Below is a small trained network, with its code and all its weights. Each question gives an input and a target symbol and asks what happens when units are switched off, that is, made to give their printed mean instead of their output.

import numpy as np


def w(rows, s, z=0):
    codes = np.array(rows[::2]) - 128.0
    scale = np.full(codes.shape[1], s)
    scale[-1] = z or s
    return codes * scale


def norm(h):
    return h / np.sqrt((h * h).mean(-1, keepdims=True) + 1e-5)


def f(y):
    return np.maximum(y, 0)


def softmax(a):
    e = np.exp(a - a.max(-1, keepdims=True))
    return e / e.sum(-1, keepdims=True)


def log_softmax(a):
    a = a - a.max(-1, keepdims=True)
    return a - np.log(np.exp(a).sum(-1, keepdims=True))


def net(x, mask):
    ids = ['ΓΘβεζημτω'.index(c) for c in x.split()]
    T = len(ids)
    res = E[ids] + P[:T]
    u = 0
    for l in range(3):
        r = norm(res)
        for j in range(3):
            rows = slice(2 * j, 2 * j + 2)
            q, k, v = (r @ M[l][rows].T for M in (Q, K, V))
            z = softmax(np.where(np.tri(T) > 0, q @ k.T / 2**0.5, -1e9)) @ v
            o = O[l][rows]
            res = res + np.where(mask[u + j], z, o[:, -1]) @ o[:, :-1]
        u += 3
        y = f(norm(res) @ A[l][:, :-1].T + A[l][:, -1])
        res = res + np.where(mask[u : u + 4], y, B[l][:, -1]) @ B[l][:, :-1]
        u += 4
    return log_softmax(norm(res)[-1] @ U[:, :-1].T + U[:, -1])


Q, K, V, O, A, B = {}, {}, {}, {}, {}, {}
E = w([
[171,86,116,64,85,188,111],'Γ',
[75,115,120,90,121,135,254],'Θ',
[46,107,203,179,97,92,209],'β',
[114,120,169,97,147,62,85],'ε',
[138,135,139,150,194,77,173],'ζ',
[131,165,196,198,91,155,127],'η',
[185,191,86,86,174,136,120],'μ',
[133,154,165,78,179,151,161],'τ',
[159,182,163,91,106,76,174],'ω',
],0.0029)
P = w([
[133,9,75,169,122,183,81],'0',
[118,135,220,89,197,155,75],'1',
[131,128,224,78,192,131,84],'2',
[136,126,215,69,185,113,92],'3',
[141,130,213,62,185,98,97],'4',
[144,130,209,62,180,89,103],'5',
[150,143,194,61,180,82,105],'6',
],0.0015)
Q[0] = w([
[169,136,100,121,87,176,112],'L0H0',
[78,91,186,72,143,87,154],'L0H0',
[83,118,52,144,102,114,119],'L0H1',
[90,84,94,159,111,165,110],'L0H1',
[69,126,66,253,73,92,128],'L0H2',
[187,190,164,106,146,134,124],'L0H2',
],0.0052)
K[0] = w([
[205,171,109,69,61,211,129],'L0H0',
[44,29,132,119,93,69,161],'L0H0',
[111,198,140,42,198,133,101],'L0H1',
[104,124,134,71,156,79,80],'L0H1',
[56,199,253,129,119,136,108],'L0H2',
[238,137,40,106,168,101,122],'L0H2',
],0.004)
V[0] = w([
[88,75,113,124,147,17,95],'L0H0',
[203,198,69,98,123,127,102],'L0H0',
[162,131,90,186,71,83,92],'L0H1',
[185,114,172,84,165,164,140],'L0H1',
[86,92,128,80,79,121,255],'L0H2',
[166,206,149,73,127,108,118],'L0H2',
],0.0025)
O[0] = w([
[149,97,152,108,96,248,123,167],'L0H0',
[122,123,96,138,80,2,175,6],'L0H0',
[67,75,70,20,196,138,140,23],'L0H1',
[250,168,93,63,92,188,127,219],'L0H1',
[114,145,50,107,61,107,93,168],'L0H2',
[33,132,143,55,137,127,111,139],'L0H2',
],0.0022,0.0017)
A[0] = w([
[58,68,88,89,132,197,90,127],'L0N0',
[236,136,169,54,86,105,35,255],'L0N1',
[108,85,250,237,7,55,125,240],'L0N2',
[131,141,70,87,35,201,250,158],'L0N3',
],0.0015,0.00089)
B[0] = w([
[109,95,170,108,255,71,114,140],'L0N0',
[76,216,165,103,170,156,158,251],'L0N1',
[81,196,94,42,201,188,75,197],'L0N2',
[201,157,188,138,93,80,102,163],'L0N3',
],0.0026,0.0025)
Q[1] = w([
[122,95,113,192,66,167,146],'L1H0',
[148,188,170,57,180,123,164],'L1H0',
[129,3,37,214,81,108,124],'L1H1',
[49,11,43,148,54,95,154],'L1H1',
[151,54,115,169,136,62,145],'L1H2',
[171,37,128,166,90,65,147],'L1H2',
],0.0037)
K[1] = w([
[37,171,228,104,225,169,93],'L1H0',
[202,158,65,110,50,46,176],'L1H0',
[56,154,254,62,164,79,139],'L1H1',
[126,243,240,37,88,86,104],'L1H1',
[153,187,138,41,99,45,183],'L1H2',
[149,216,128,113,160,57,148],'L1H2',
],0.0031)
V[1] = w([
[171,153,196,141,231,189,78],'L1H0',
[147,129,110,183,65,139,183],'L1H0',
[146,169,107,87,193,59,91],'L1H1',
[138,251,234,59,101,132,129],'L1H1',
[144,86,153,162,132,132,170],'L1H2',
[18,93,123,99,125,178,105],'L1H2',
],0.0022)
O[1] = w([
[171,194,50,217,83,131,162,253],'L1H0',
[153,121,240,139,119,164,144,77],'L1H0',
[180,78,142,202,253,75,139,119],'L1H1',
[181,163,83,185,161,176,3,165],'L1H1',
[160,95,186,79,196,135,228,131],'L1H2',
[107,16,72,171,166,45,175,141],'L1H2',
],0.0019,0.0023)
A[1] = w([
[5,109,208,201,111,159,106,152],'L1N0',
[27,119,92,156,172,159,169,3],'L1N1',
[63,190,111,50,140,56,150,98],'L1N2',
[180,124,93,151,215,89,246,163],'L1N3',
],0.0016,0.00062)
B[1] = w([
[133,159,12,20,172,47,253,248],'L1N0',
[191,131,113,105,58,36,105,164],'L1N1',
[172,16,183,173,190,236,225,254],'L1N2',
[170,107,235,170,138,158,160,241],'L1N3',
],0.0018,0.00089)
Q[2] = w([
[178,206,180,63,170,253,148],'L2H0',
[210,199,210,84,218,227,151],'L2H0',
[177,244,183,12,208,183,200],'L2H1',
[136,20,103,162,44,125,84],'L2H1',
[46,94,66,164,58,120,113],'L2H2',
[79,50,79,189,84,124,127],'L2H2',
],0.0039)
K[2] = w([
[121,72,54,204,138,146,132],'L2H0',
[115,87,2,172,104,168,114],'L2H0',
[116,26,96,150,119,131,135],'L2H1',
[138,219,170,99,121,111,163],'L2H1',
[89,140,213,129,158,104,165],'L2H2',
[117,135,216,98,118,132,154],'L2H2',
],0.0053)
V[2] = w([
[154,119,134,168,146,185,136],'L2H0',
[128,76,77,58,161,66,229],'L2H0',
[162,77,212,105,251,125,148],'L2H1',
[112,173,161,110,123,111,178],'L2H1',
[177,69,132,140,99,53,93],'L2H2',
[17,88,146,117,155,120,90],'L2H2',
],0.0029)
O[2] = w([
[51,61,67,155,64,163,146,178],'L2H0',
[235,121,73,164,157,149,144,156],'L2H0',
[160,49,131,134,33,99,105,251],'L2H1',
[126,158,145,252,166,13,174,149],'L2H1',
[155,141,243,98,208,146,111,48],'L2H2',
[158,182,119,51,103,98,54,66],'L2H2',
],0.0026)
A[2] = w([
[103,93,206,124,138,167,161,148],'L2N0',
[65,110,100,122,125,110,155,224],'L2N1',
[163,61,174,89,126,81,131,138],'L2N2',
[127,3,55,148,145,132,129,253],'L2N3',
],0.0025,0.00049)
B[2] = w([
[57,28,92,178,136,187,18,255],'L2N0',
[192,136,113,9,227,66,147,191],'L2N1',
[121,135,254,86,150,77,127,215],'L2N2',
[111,209,182,129,224,196,51,209],'L2N3',
],0.0022,0.0012)
U = w([
[121,124,172,104,177,220,146,253],'Γ',
[135,184,200,69,86,70,182,161],'Θ',
[204,176,34,114,164,82,158,126],'β',
[175,63,85,82,33,175,45,66],'ε',
[135,37,151,172,24,110,204,80],'ζ',
[16,94,46,95,149,92,159,103],'η',
[162,63,166,254,186,74,117,80],'μ',
[65,201,110,235,62,146,79,60],'τ',
[111,110,173,93,149,42,6,79],'ω',
],0.0071,0.0051)

Each question gives the input, a string of symbols that net reads in full, and the target symbol t.
The units are the heads (2 rows each of Q, K, V and O) and the neurons (one row each of A and B). Each row of codes is followed by its name. A weight is (code - 128) times the scale printed after its matrix; where a second scale follows, it is the last column's (O, A, B and U).
mask holds one flag per unit, layer by layer, with each layer's heads first. A switched-off unit (its flag False) gives its mean, the last column of its rows in O or B, instead of its output. The means were averaged over made-up inputs and are rounded, as every weight is.
A unit's drop is (log p(t) with every unit on - log p(t) with that unit switched off) / (log p(t) with every unit on - log p(t) with every unit switched off).
The circuit of an input: a set's keep is (log p(t) with only the set's units on - log p(t) with every unit switched off) / (log p(t) with every unit on - log p(t) with every unit switched off). Starting from the 12 units with the biggest drops (on a tie, the unit counted first), units are removed one at a time, each time the one whose removal leaves the highest keep (on an exact tie, the one counted first), for as long as the keep stays at least 0.8.
circuit, biggest first: the units of the circuit, biggest drop first
k most important neurons: the k neurons with the biggest drops, biggest first
top k neurons in layer l: the k neurons of layer l with the biggest drops, biggest first
drop when u is switched off: that unit's drop, to one decimal
input Θ β ω ε, target Θ: circuit, biggest first => [L1H1 L0N1]
input Γ ω ζ Θ ε Θ β, target Γ: circuit, biggest first => [L0N2 L2H1]
input Θ τ ε ε η τ η, target Θ: top 2 neurons in layer 2 => [L2N0 L2N3]
input Θ ω β ε τ ε, target Θ: circuit, biggest first => [L1H1 L0N1 L0H2]
input μ β Γ η, target μ: circuit, biggest first => [L0H0 L1H1]
input β ε Γ η ω, target β: 3 most important neurons => [L1N0 L0N2 L0N0]
input Θ ζ β μ, target Θ: top 3 neurons in layer 0 => [L0N1 L0N3 L0N2]
input Γ Θ Γ β β Θ ε, target Γ: 2 most important neurons => [L0N1 L1N2]
input ω ω Θ β ζ β, target ω: most important neuron => [L0N2]
input β β β, target β: top 2 neurons in layer 1 => [L1N0 L1N1]
input β β τ β, target β: 2 most important neurons => [L1N0 L0N2]
input Θ β τ ε ω μ Γ, target Θ: top 2 neurons in layer 0 => [L0N1 L0N3]
input β β β τ, target β: 2 most important neurons => [L0N2 L1N0]
input Γ Θ τ Γ Θ ζ Θ, target ζ: top 3 neurons in layer 2 => [L2N3 L2N0 L2N1]
input β Γ τ ω μ ζ Θ, target β: top neuron in layer 1 => [L1N0]
input β ε μ Θ ω Γ Γ, target β: 2 most important neurons => [L0N1 L1N0]
input β ω β η ε ω, target β: top 3 neurons in layer 0 => [L0N2 L0N0 L0N3]
input Θ η ε Γ μ Γ, target Θ: drop when L2H0 is switched off => 0.1
input ζ ω Γ β τ Γ, target ζ: drop when L0N3 is switched off => 0.0
input τ ε β ζ, target τ: drop when L1H1 is switched off => 0.2
input ζ β τ η Θ τ, target ζ: drop when L1H1 is switched off => 0.2
input Γ Γ β η ω, target Γ: top 2 neurons in layer 1 => [L1N2 L1N0]
input ω ζ ε η β β ζ, target ω: top neuron in layer 1 => [L1N2]
